Here is a tiny trained network, its code and every weight. The questions are about switching its units off for an input and a class, where a switched-off unit gives its printed mean instead of its output.

import numpy as np


def w(rows, s, z=0):
    codes = np.array(rows[::2]) - 128.0
    scale = np.full(codes.shape[1], s)
    scale[-1] = z or s
    return codes * scale


def norm(h):
    return h / np.sqrt((h * h).mean(-1, keepdims=True) + 1e-5)


def f(y):
    return np.maximum(y, 0)


def log_softmax(a):
    a = a - a.max(-1, keepdims=True)
    return a - np.log(np.exp(a).sum(-1, keepdims=True))


def net(x, mask):
    res = np.array(x, float).reshape(1, 7) / 4 @ E
    u = 0
    for l in range(3):
        y = f(norm(res) @ A[l][:, :-1].T + A[l][:, -1])
        res = res + np.where(mask[u : u + 6], y, B[l][:, -1]) @ B[l][:, :-1]
        u += 6
    return log_softmax(norm(res)[-1] @ U[:, :-1].T + U[:, -1])


A, B = {}, {}
E = w([
[126,128,120,132,128,126,127,132,130,127,130,128],'x0',
[66,150,94,4,109,80,72,182,147,130,164,183],'x1',
[123,133,131,127,128,131,125,122,131,126,129,130],'x2',
[89,124,195,153,176,151,151,196,133,85,241,115],'x3',
[127,127,132,125,135,126,128,124,128,127,126,129],'x4',
[129,124,122,133,117,129,127,129,122,135,138,128],'x5',
[230,49,128,128,74,111,98,107,200,39,121,147],'x6',
],0.018)
A[0] = w([
[132,112,189,141,152,136,149,183,130,66,211,126,26],'L0N0',
[63,158,196,158,197,152,176,206,110,140,237,108,57],'L0N1',
[59,185,140,201,182,144,169,112,74,243,90,100,168],'L0N2',
[130,117,205,241,180,153,163,145,129,55,219,106,119],'L0N3',
[22,190,130,105,173,135,138,142,80,239,110,126,116],'L0N4',
[92,128,181,138,156,135,138,202,140,40,254,125,2],'L0N5',
],0.022,0.007)
B[0] = w([
[154,106,88,128,86,165,114,113,216,149,220,87,205],'L0N0',
[31,126,142,149,166,103,142,161,42,69,94,110,249],'L0N1',
[139,138,224,45,185,222,161,114,184,148,75,166,251],'L0N2',
[130,107,50,149,88,133,218,135,109,102,147,14,253],'L0N3',
[158,125,22,190,65,67,117,115,131,162,192,89,241],'L0N4',
[202,156,216,84,154,143,53,99,162,205,105,254,235],'L0N5',
],0.023,0.028)
A[1] = w([
[176,105,164,200,136,170,171,91,112,119,101,79,74],'L1N0',
[106,145,127,84,106,128,112,150,129,86,147,172,114],'L1N1',
[135,128,160,91,154,132,101,161,140,86,103,161,79],'L1N2',
[68,141,161,168,168,97,51,142,81,136,146,172,3],'L1N3',
[85,117,112,69,104,98,122,164,126,64,113,146,32],'L1N4',
[176,125,169,253,160,130,115,95,75,112,77,125,39],'L1N5',
],0.033,0.0034)
B[1] = w([
[151,142,116,223,152,72,161,126,149,80,68,188,255],'L1N0',
[121,115,125,144,79,159,92,129,214,43,118,152,158],'L1N1',
[86,122,61,121,88,177,143,51,190,142,190,130,162],'L1N2',
[139,157,169,139,110,36,147,247,106,99,87,165,172],'L1N3',
[89,96,83,128,149,138,64,149,100,107,83,35,150],'L1N4',
[172,156,88,144,85,23,135,63,68,84,112,248,165],'L1N5',
],0.017,0.026)
A[2] = w([
[124,145,104,127,133,141,232,146,95,116,56,94,84],'L2N0',
[59,156,54,107,33,93,93,153,129,186,202,107,221],'L2N1',
[148,87,171,15,123,166,5,150,139,94,150,137,5],'L2N2',
[47,141,174,109,129,71,162,246,9,58,103,140,65],'L2N3',
[54,118,121,163,131,94,56,139,134,15,100,187,144],'L2N4',
[104,168,149,104,136,51,56,203,28,230,195,136,55],'L2N5',
],0.025,0.0025)
B[2] = w([
[109,136,152,83,112,129,42,119,99,165,156,178,250],'L2N0',
[102,127,64,100,140,65,98,142,88,130,130,100,231],'L2N1',
[132,79,213,99,209,144,61,122,103,119,139,98,198],'L2N2',
[109,109,195,179,122,141,184,187,122,31,100,88,207],'L2N3',
[133,139,129,176,115,136,160,106,65,115,80,129,218],'L2N4',
[162,162,83,118,110,95,154,173,251,139,109,130,202],'L2N5',
],0.028,0.022)
U = w([
[119,177,160,75,157,195,152,82,140,217,73,202,194],'0',
[31,134,187,136,144,206,201,146,47,103,142,91,123],'1',
[108,159,7,79,122,64,110,125,119,192,133,100,142],'2',
[109,156,150,137,126,70,145,234,175,84,107,126,209],'3',
[156,138,91,187,88,83,131,69,61,89,67,200,5],'4',
[194,79,73,187,61,168,169,101,150,91,202,64,170],'5',
[111,77,97,124,157,117,48,100,67,74,76,61,99],'6',
[182,86,211,80,153,129,38,136,172,114,196,166,100],'7',
],0.018,0.0021)

Each question gives the input, the list of numbers given to net, and the class t.
The units are the neurons (one row each of A and B). Each row of codes is followed by its name. A weight is (code - 128) times the scale printed after its matrix; where a second scale follows, it is the last column's (A, B and U).
mask holds one flag per neuron, layer by layer. A switched-off neuron (its flag False) gives its mean, the last column of its row in B, instead of its output. The means were averaged over made-up inputs and are rounded, as every weight is.
A unit's drop is (log p(t) with every unit on - log p(t) with that unit switched off) / (log p(t) with every unit on - log p(t) with every unit switched off).
The circuit of an input: a set's keep is (log p(t) with only the set's units on - log p(t) with every unit switched off) / (log p(t) with every unit on - log p(t) with every unit switched off). Starting from the 12 units with the biggest drops (on a tie, the unit counted first), units are removed one at a time, each time the one whose removal leaves the highest keep (on an exact tie, the one counted first), for as long as the keep stays at least 0.8.
units of the circuit, in order: the units of the circuit, biggest drop first
k most important neurons: the k neurons with the biggest drops, biggest first
top k neurons in layer l: the k neurons of layer l with the biggest drops, biggest first
drop when u is switched off: that unit's drop, to one decimal
input [2,0,2,8,2,1,3], class 5: units of the circuit, in order -> (L0N0)
input [-3,8,1,-7,-1,-2,8], class 6: 2 most important neurons -> (L0N5, L0N2)
input [-4,7,-5,-6,-8,-3,2], class 6: 4 most important neurons -> (L0N4, L0N5, L0N2, L0N3)
input [6,1,-7,-6,-8,-1,3], class 6: top 2 neurons in layer 0 -> (L0N2, L0N5)
input [-2,8,-6,-5,1,4,6], class 6: 2 most important neurons -> (L0N5, L0N4)
input [7,1,6,-5,8,-3,-7], class 2: 3 most important neurons -> (L0N4, L0N5, L1N0)
input [8,-8,1,0,-1,8,-6], class 0: 2 most important neurons -> (L0N2, L2N0)
input [5,2,-6,-4,-6,2,8], class 6: 3 most important neurons -> (L0N5, L0N2, L0N4)
input [-5,5,-3,-3,-4,-8,0], class 2: 3 most important neurons -> (L0N1, L0N2, L0N5)
input [-8,2,1,5,7,1,1], class 7: top 3 neurons in layer 0 -> (L0N5, L0N0, L0N4)
input [-1,-1,-1,2,-7,0,-6], class 1: 3 most important neurons -> (L0N1, L0N2, L2N3)
input [7,2,6,0,2,-6,2], class 6: 3 most important neurons -> (L1N0, L0N4, L0N2)
input [1,8,2,-4,2,3,5], class 6: 4 most important neurons -> (L0N5, L0N4, L0N2, L0N3)
input [7,-7,-5,3,-4,0,-6], class 1: most important neuron -> (L0N1)
input [5,-6,3,8,5,0,0], class 1: 4 most important neurons -> (L0N1, L0N4, L0N3, L2N0)
input [7,8,-6,1,-7,-4,8], class 7: top 3 neurons in layer 0 -> (L0N1, L0N3, L0N4)
input [-2,-3,-2,7,-2,-4,-8], class 1: 3 most important neurons -> (L0N1, L0N2, L0N3)
input [-2,2,4,-8,2,7,6], class 6: 4 most important neurons -> (L0N5, L0N2, L1N0, L0N4)
input [3,0,-2,8,4,2,7], class 5: top 2 neurons in layer 0 -> (L0N3, L0N2)
input [5,3,5,-3,0,2,-6], class 2: units of the circuit, in order -> (L0N4)
input [5,-1,-2,8,-1,7,0], class 1: 3 most important neurons -> (L0N1, L0N4, L0N3)
input [1,2,5,-3,-1,5,0], class 2: top 2 neurons in layer 0 -> (L0N1, L0N2)
input [-7,-1,-4,6,-2,1,-7], class 1: drop when L0N3 is switched off -> 1.0
input [3,-5,4,-3,-7,-8,-3], class 0: drop when L0N2 is switched off -> 0.5
input [4,6,-7,8,-4,3,4], class 7: drop when L0N5 is switched off -> 1.5
input [-6,-4,5,-7,-1,0,-2], class 0: drop when L0N1 is switched off -> 0.0
input [2,-6,-6,8,7,-8,8], class 5: units of the circuit, in order -> (L0N3)
input [4,-7,0,0,-5,3,-2], class 0: top 2 neurons in layer 0 -> (L0N2, L0N1)
